Below are the code and all the weights of a small trained network. Each question names an input and a class and asks about switching units off, where a switched-off unit gives its printed mean instead of its output.

import numpy as np


def w(rows, s, z=0):
    codes = np.array(rows[::2]) - 128.0
    scale = np.full(codes.shape[1], s)
    scale[-1] = z or s
    return codes * scale


def norm(h):
    return h / np.sqrt((h * h).mean(-1, keepdims=True) + 1e-5)


def f(y):
    return y / 2 * (1 + np.tanh(0.7978845608 * (y + 0.044715 * y**3)))


def log_softmax(a):
    a = a - a.max(-1, keepdims=True)
    return a - np.log(np.exp(a).sum(-1, keepdims=True))


def net(x, mask):
    res = np.array(x, float).reshape(1, 3) / 4 @ E
    u = 0
    for l in range(3):
        y = f(norm(res) @ A[l][:, :-1].T + A[l][:, -1])
        res = res + np.where(mask[u : u + 8], y, B[l][:, -1]) @ B[l][:, :-1]
        u += 8
    return log_softmax(norm(res)[-1] @ U[:, :-1].T + U[:, -1])


A, B = {}, {}
E = w([
[63,82,143,157,150,130],'x0',
[164,77,51,139,122,142],'x1',
[140,122,150,112,165,250],'x2',
],0.011)
A[0] = w([
[148,127,141,102,164,215,12],'L0N0',
[64,224,235,138,106,129,2],'L0N1',
[26,2,153,172,120,115,64],'L0N2',
[168,223,85,69,115,106,57],'L0N3',
[180,76,12,193,95,95,155],'L0N4',
[195,207,68,67,82,124,47],'L0N5',
[97,219,239,115,126,46,121],'L0N6',
[51,91,129,191,67,43,135],'L0N7',
],0.0094,0.0071)
B[0] = w([
[147,89,205,101,46,119,156],'L0N0',
[84,203,113,45,174,197,164],'L0N1',
[128,180,87,199,238,191,196],'L0N2',
[181,198,133,253,179,112,158],'L0N3',
[85,92,72,40,97,113,254],'L0N4',
[180,208,104,225,185,135,173],'L0N5',
[75,128,71,40,111,113,214],'L0N6',
[153,124,184,194,85,81,228],'L0N7',
],0.012,0.0082)
A[1] = w([
[153,59,200,206,94,133,6],'L1N0',
[143,88,68,109,164,120,73],'L1N1',
[150,156,127,155,57,38,86],'L1N2',
[108,40,24,110,101,138,35],'L1N3',
[178,79,182,124,107,254,49],'L1N4',
[116,77,3,104,116,156,53],'L1N5',
[93,197,109,155,150,210,110],'L1N6',
[106,167,92,173,78,64,96],'L1N7',
],0.0099,0.011)
B[1] = w([
[99,124,147,136,98,163,109],'L1N0',
[101,170,152,119,133,98,135],'L1N1',
[151,76,205,137,94,164,229],'L1N2',
[123,166,120,70,182,135,224],'L1N3',
[147,47,182,126,96,40,240],'L1N4',
[68,174,65,61,156,131,237],'L1N5',
[156,108,118,134,112,1,251],'L1N6',
[140,78,185,115,87,194,252],'L1N7',
],0.013,0.0031)
A[2] = w([
[139,187,102,176,194,127,191],'L2N0',
[57,131,116,249,189,139,22],'L2N1',
[133,70,176,125,50,128,36],'L2N2',
[225,197,117,151,128,135,7],'L2N3',
[89,131,92,38,135,112,95],'L2N4',
[74,166,107,34,115,153,39],'L2N5',
[111,150,148,103,141,102,29],'L2N6',
[141,56,190,75,106,133,79],'L2N7',
],0.016,0.011)
B[2] = w([
[159,113,185,177,126,129,239],'L2N0',
[251,200,127,226,210,174,176],'L2N1',
[100,46,205,147,58,66,204],'L2N2',
[176,152,102,238,213,162,166],'L2N3',
[86,163,79,58,138,185,255],'L2N4',
[100,116,24,74,116,155,229],'L2N5',
[93,99,144,133,140,171,120],'L2N6',
[134,88,186,174,90,65,214],'L2N7',
],0.019,0.0086)
U = w([
[36,157,32,10,111,165,230],'0',
[146,25,205,167,70,57,109],'1',
[236,214,115,255,236,175,5],'2',
],0.024,0.0027)

Each question gives the input, the list of numbers given to net, and the class t.
The units are the neurons (one row each of A and B). Each row of codes is followed by its name. A weight is (code - 128) times the scale printed after its matrix; where a second scale follows, it is the last column's (A, B and U).
mask holds one flag per neuron, layer by layer. A switched-off neuron (its flag False) gives its mean, the last column of its row in B, instead of its output. The means were averaged over made-up inputs and are rounded, as every weight is.
A unit's drop is (log p(t) with every unit on - log p(t) with that unit switched off) / (log p(t) with every unit on - log p(t) with every unit switched off).
The circuit of an input: a set's keep is (log p(t) with only the set's units on - log p(t) with every unit switched off) / (log p(t) with every unit on - log p(t) with every unit switched off). Starting from the 12 units with the biggest drops (on a tie, the unit counted first), units are removed one at a time, each time the one whose removal leaves the highest keep (on an exact tie, the one counted first), for as long as the keep stays at least 0.8.
units of the circuit, in order: the units of the circuit, biggest drop first
k most important neurons: the k neurons with the biggest drops, biggest first
top k neurons in layer l: the k neurons of layer l with the biggest drops, biggest first
drop when u is switched off: that unit's drop, to one decimal
input [-3,5,-5], class 0: 3 most important neurons : (L0N4; L1N5; L0N0)
input [7,0,-5], class 2: units of the circuit, in order : (L0N2)
input [0,-8,-8], class 0: 2 most important neurons : (L0N6; L0N1)
input [-8,6,-3], class 2: top 2 neurons in layer 0 : (L0N5; L0N3)
input [-7,1,-6], class 2: 2 most important neurons : (L0N5; L0N3)
input [7,7,-1], class 0: top 3 neurons in layer 0 : (L0N4; L0N5; L0N3)
input [-4,-4,-2], class 0: 4 most important neurons : (L0N6; L0N1; L0N2; L0N7)
input [-8,-7,8], class 1: top 3 neurons in layer 0 : (L0N4; L0N0; L0N2)
input [-1,-4,5], class 1: 3 most important neurons : (L0N4; L0N0; L1N5)
input [7,0,7], class 1: 4 most important neurons : (L1N4; L0N0; L0N5; L0N3)
input [5,-6,-4], class 0: top 2 neurons in layer 0 : (L0N6; L0N1)
input [-5,-4,5], class 1: 4 most important neurons : (L0N4; L0N0; L1N4; L0N2)
input [5,5,-3], class 0: 3 most important neurons : (L0N4; L0N5; L0N3)
input [6,8,-7], class 0: 2 most important neurons : (L0N4; L0N2)
input [8,2,5], class 2: most important neuron : (L0N2)
input [6,-3,-3], class 2: drop when L0N2 is switched off : 1.3
input [-2,-7,-6], class 0: drop when L0N1 is switched off : 1.8
input [-5,-7,-5], class 0: drop when L0N6 is switched off : 5.5
